Below is a small trained network, with its code and all its weights. Each question gives an input and a target symbol and asks what happens when units are switched off, that is, made to give their printed mean instead of their output.

import numpy as np


def w(rows, s, z=0):
    codes = np.array(rows[::2]) - 128.0
    scale = np.full(codes.shape[1], s)
    scale[-1] = z or s
    return codes * scale


def norm(h):
    return h / np.sqrt((h * h).mean(-1, keepdims=True) + 1e-5)


def f(y):
    return np.maximum(y, 0)


def softmax(a):
    e = np.exp(a - a.max(-1, keepdims=True))
    return e / e.sum(-1, keepdims=True)


def log_softmax(a):
    a = a - a.max(-1, keepdims=True)
    return a - np.log(np.exp(a).sum(-1, keepdims=True))


def net(x, mask):
    ids = ['βζθμτφ'.index(c) for c in x.split()]
    T = len(ids)
    res = E[ids] + P[:T]
    u = 0
    for l in range(2):
        r = norm(res)
        for j in range(2):
            rows = slice(2 * j, 2 * j + 2)
            q, k, v = (r @ M[l][rows].T for M in (Q, K, V))
            z = softmax(np.where(np.tri(T) > 0, q @ k.T / 2**0.5, -1e9)) @ v
            o = O[l][rows]
            res = res + np.where(mask[u + j], z, o[:, -1]) @ o[:, :-1]
        u += 2
        y = f(norm(res) @ A[l][:, :-1].T + A[l][:, -1])
        res = res + np.where(mask[u : u + 16], y, B[l][:, -1]) @ B[l][:, :-1]
        u += 16
    return log_softmax(norm(res)[-1] @ U[:, :-1].T + U[:, -1])


Q, K, V, O, A, B = {}, {}, {}, {}, {}, {}
E = w([
[123,225,234,253,30,157,168,143],'β',
[105,230,171,228,140,19,191,112],'ζ',
[130,203,232,90,84,96,217,167],'θ',
[94,72,163,163,74,58,153,87],'μ',
[88,145,74,81,190,49,30,106],'τ',
[79,104,235,141,66,94,132,100],'φ',
],0.0071)
P = w([
[16,129,254,110,43,174,137,64],'0',
[39,125,180,115,123,156,103,201],'1',
[229,153,184,107,176,104,22,69],'2',
[41,189,138,122,83,149,159,32],'3',
[56,92,122,114,144,165,152,209],'4',
[226,133,175,202,182,91,52,73],'5',
[56,169,88,163,97,180,174,60],'6',
[76,50,90,138,182,182,158,206],'7',
[223,131,181,143,165,54,72,103],'8',
[86,177,57,152,101,173,214,111],'9',
[101,14,38,159,238,210,140,225],'10',
[237,128,182,132,161,31,82,136],'11',
[121,191,45,176,72,164,223,141],'12',
[102,36,75,153,203,214,121,227],'13',
],0.004)
Q[0] = w([
[111,119,115,117,131,159,183,162],'L0H0',
[162,136,155,45,94,145,128,156],'L0H0',
[204,156,201,139,92,40,134,89],'L0H1',
[1,186,132,157,66,91,186,91],'L0H1',
],0.0062)
K[0] = w([
[125,104,78,110,119,102,163,162],'L0H0',
[145,128,178,74,163,197,147,96],'L0H0',
[155,147,54,128,177,225,128,97],'L0H1',
[88,46,109,192,195,155,202,253],'L0H1',
],0.0056)
V[0] = w([
[51,130,114,185,116,70,79,91],'L0H0',
[124,94,191,128,126,178,188,65],'L0H0',
[168,114,151,215,7,252,99,170],'L0H1',
[60,149,139,202,134,138,93,53],'L0H1',
],0.0034)
O[0] = w([
[177,81,61,123,84,140,127,90,252],'L0H0',
[151,155,98,150,221,144,60,111,183],'L0H0',
[187,106,88,108,4,168,175,178,166],'L0H1',
[82,126,103,56,148,83,15,242,247],'L0H1',
],0.0042,0.0027)
A[0] = w([
[200,230,112,188,116,110,175,16,139],'L0N0',
[82,150,39,50,194,108,73,127,180],'L0N1',
[117,234,194,130,58,226,127,218,181],'L0N2',
[88,104,195,63,180,188,97,212,80],'L0N3',
[166,98,178,131,199,118,85,109,104],'L0N4',
[225,213,153,130,90,127,131,129,111],'L0N5',
[72,116,72,83,204,171,157,129,164],'L0N6',
[118,246,64,164,111,127,103,38,99],'L0N7',
[75,64,153,115,53,163,95,140,110],'L0N8',
[127,195,125,236,116,133,84,163,129],'L0N9',
[153,254,157,120,155,127,100,125,237],'L0N10',
[82,68,138,156,152,166,151,171,117],'L0N11',
[91,80,68,158,59,125,133,94,219],'L0N12',
[69,92,157,55,160,204,112,188,101],'L0N13',
[147,96,204,99,176,120,99,128,167],'L0N14',
[169,143,141,35,170,138,113,192,249],'L0N15',
],0.0041,0.0019)
B[0] = w([
[91,93,62,39,111,161,151,112,188],'L0N0',
[139,151,183,187,68,152,196,144,188],'L0N1',
[110,139,100,130,194,68,99,101,254],'L0N2',
[123,101,154,123,157,204,158,117,152],'L0N3',
[68,184,60,120,147,129,109,102,152],'L0N4',
[116,72,146,125,95,133,100,112,182],'L0N5',
[118,100,138,114,15,138,194,97,150],'L0N6',
[139,89,189,67,77,149,160,76,174],'L0N7',
[173,163,95,60,147,126,115,167,174],'L0N8',
[140,84,142,45,143,119,101,181,198],'L0N9',
[126,40,93,148,106,125,89,36,213],'L0N10',
[185,89,167,106,104,72,147,152,152],'L0N11',
[108,222,169,107,147,121,157,106,181],'L0N12',
[171,169,136,109,162,201,141,89,149],'L0N13',
[108,147,57,146,150,172,115,99,163],'L0N14',
[86,108,137,253,98,142,176,50,166],'L0N15',
],0.0041,0.0054)
Q[1] = w([
[39,122,104,59,29,70,193,38],'L1H0',
[43,188,152,96,2,33,163,55],'L1H0',
[94,98,123,140,97,90,166,112],'L1H1',
[238,105,125,124,196,143,106,214],'L1H1',
],0.0056)
K[1] = w([
[134,2,80,139,175,182,172,210],'L1H0',
[140,38,112,194,188,171,203,241],'L1H0',
[189,83,104,164,171,161,177,190],'L1H1',
[190,169,211,107,62,123,25,146],'L1H1',
],0.0052)
V[1] = w([
[161,97,104,176,46,2,192,165],'L1H0',
[137,195,64,181,118,128,112,83],'L1H0',
[112,52,27,112,121,221,141,187],'L1H1',
[196,67,180,117,166,132,156,236],'L1H1',
],0.0035)
O[1] = w([
[143,109,144,166,135,62,117,130,169],'L1H0',
[2,209,99,152,54,62,192,115,91],'L1H0',
[71,102,151,56,155,95,88,113,10],'L1H1',
[77,144,160,156,130,129,114,25,3],'L1H1',
],0.0052,0.004)
A[1] = w([
[164,154,170,139,128,110,103,188,65],'L1N0',
[48,157,141,171,131,82,124,118,22],'L1N1',
[196,92,127,221,112,107,155,146,156],'L1N2',
[133,84,142,105,91,90,177,138,249],'L1N3',
[173,149,32,109,123,119,133,97,80],'L1N4',
[103,124,160,93,96,179,157,88,117],'L1N5',
[93,146,131,159,104,115,180,137,255],'L1N6',
[153,114,155,105,82,201,120,147,65],'L1N7',
[3,158,97,100,138,145,134,159,32],'L1N8',
[153,83,116,125,87,84,67,114,141],'L1N9',
[101,154,125,69,124,90,169,106,119],'L1N10',
[94,164,92,192,127,86,120,105,138],'L1N11',
[104,141,168,156,83,96,119,129,104],'L1N12',
[126,121,154,96,134,198,117,176,93],'L1N13',
[115,104,134,120,223,132,94,58,97],'L1N14',
[131,144,88,134,32,145,163,118,60],'L1N15',
],0.0062,0.0009)
B[1] = w([
[123,122,173,111,112,142,173,113,191],'L1N0',
[118,112,54,118,236,92,61,68,169],'L1N1',
[123,120,129,89,74,124,106,89,254],'L1N2',
[144,106,135,145,188,154,63,75,222],'L1N3',
[164,206,169,103,115,140,140,170,166],'L1N4',
[124,125,133,163,200,133,161,85,174],'L1N5',
[70,145,158,181,128,164,106,155,209],'L1N6',
[124,125,63,114,187,112,115,105,185],'L1N7',
[25,32,98,29,43,253,87,115,164],'L1N8',
[112,82,154,156,119,160,186,72,217],'L1N9',
[128,110,104,167,65,170,104,197,168],'L1N10',
[170,155,164,130,198,150,75,164,188],'L1N11',
[185,92,93,118,138,113,134,172,198],'L1N12',
[174,195,44,44,137,44,163,129,161],'L1N13',
[56,185,78,214,159,91,62,223,154],'L1N14',
[116,137,142,99,163,84,128,184,216],'L1N15',
],0.0044,0.005)
U = w([
[163,191,146,142,34,126,121,255,142],'β',
[101,143,111,205,226,63,37,162,2],'ζ',
[82,186,173,189,152,203,220,90,187],'θ',
[187,10,165,113,56,117,128,66,88],'μ',
[24,83,66,92,90,208,71,147,217],'τ',
[198,173,58,19,182,143,146,131,129],'φ',
],0.0054,0.00077)

Each question gives the input, a string of symbols that net reads in full, and the target symbol t.
The units are the heads (2 rows each of Q, K, V and O) and the neurons (one row each of A and B). Each row of codes is followed by its name. A weight is (code - 128) times the scale printed after its matrix; where a second scale follows, it is the last column's (O, A, B and U).
mask holds one flag per unit, layer by layer, with each layer's heads first. A switched-off unit (its flag False) gives its mean, the last column of its rows in O or B, instead of its output. The means were averaged over made-up inputs and are rounded, as every weight is.
A unit's drop is (log p(t) with every unit on - log p(t) with that unit switched off) / (log p(t) with every unit on - log p(t) with every unit switched off).
most important unit: the unit with the biggest drop
k most important neurons: the k neurons with the biggest drops, biggest first
k most important neurons of layer l: the k neurons of layer l with the biggest drops, biggest first
which heads matter: for each layer, one digit per head in row order, 1 if its drop is at least 0.15 and else 0, layers parted by /
input β φ ζ, target μ: 3 most important neurons	L0N2; L1N9; L0N10
input τ τ μ τ ζ φ β θ τ μ, target θ: most important unit	L0H1
input τ β θ β β τ τ τ β θ, target τ: which heads matter	00 / 01
input ζ ζ τ τ θ θ β β τ τ τ τ τ, target τ: 2 most important neurons	L1N8; L0N2
input τ φ ζ τ, target φ: 3 most important neurons	L0N1; L0N2; L1N15
input θ β τ θ, target β: 2 most important neurons	L1N10; L0N2
input θ φ β ζ τ φ θ β ζ τ φ ζ θ, target φ: which heads matter	00 / 10
input τ θ φ, target ζ: 2 most important neurons	L1N14; L0N4
input ζ β τ ζ β φ β ζ ζ, target μ: 2 most important neurons	L0N2; L0N9
input θ β θ β, target β: which heads matter	01 / 01
input β θ μ μ ζ φ τ θ μ τ, target θ: 4 most important neurons of layer 0	L0N1; L0N7; L0N6; L0N2
input τ θ φ τ, target θ: 3 most important neurons of layer 0	L0N1; L0N7; L0N9
input φ β β μ ζ μ β, target ζ: 2 most important neurons	L0N2; L1N15
input β φ φ φ ζ β τ, target ζ: 3 most important neurons	L0N1; L1N15; L0N12
input μ τ β φ, target τ: which heads matter	00 / 10
input μ μ φ θ μ τ μ β β ζ τ φ β, target τ: 3 most important neurons of layer 0	L0N0; L0N2; L0N1
input β τ β ζ β ζ φ φ μ β β θ φ, target β: most important neuron	L0N12
input ζ τ τ μ, target τ: which heads matter	01 / 10
input τ β β β τ β β, target τ: 2 most important neurons	L0N2; L1N8
input θ τ τ φ τ ζ ζ β β β τ β φ, target τ: most important unit	L1N8
input μ β β τ θ ζ τ β μ τ ζ ζ ζ, target ζ: 2 most important neurons	L1N11; L1N1
input τ μ φ ζ φ μ τ μ τ τ, target μ: 2 most important neurons	L0N2; L0N1
input β τ β μ φ τ β τ β θ, target τ: 2 most important neurons of layer 1	L1N8; L1N10
input β β β ζ τ β τ β β ζ τ φ, target ζ: which heads matter	01 / 01
input β φ μ θ, target φ: 2 most important neurons	L0N3; L0N1
input β τ φ θ μ φ μ φ μ β ζ τ ζ, target ζ: which heads matter	00 / 11
input μ θ ζ ζ θ θ θ μ β β β β τ, target β: 2 most important neurons	L1N15; L0N12
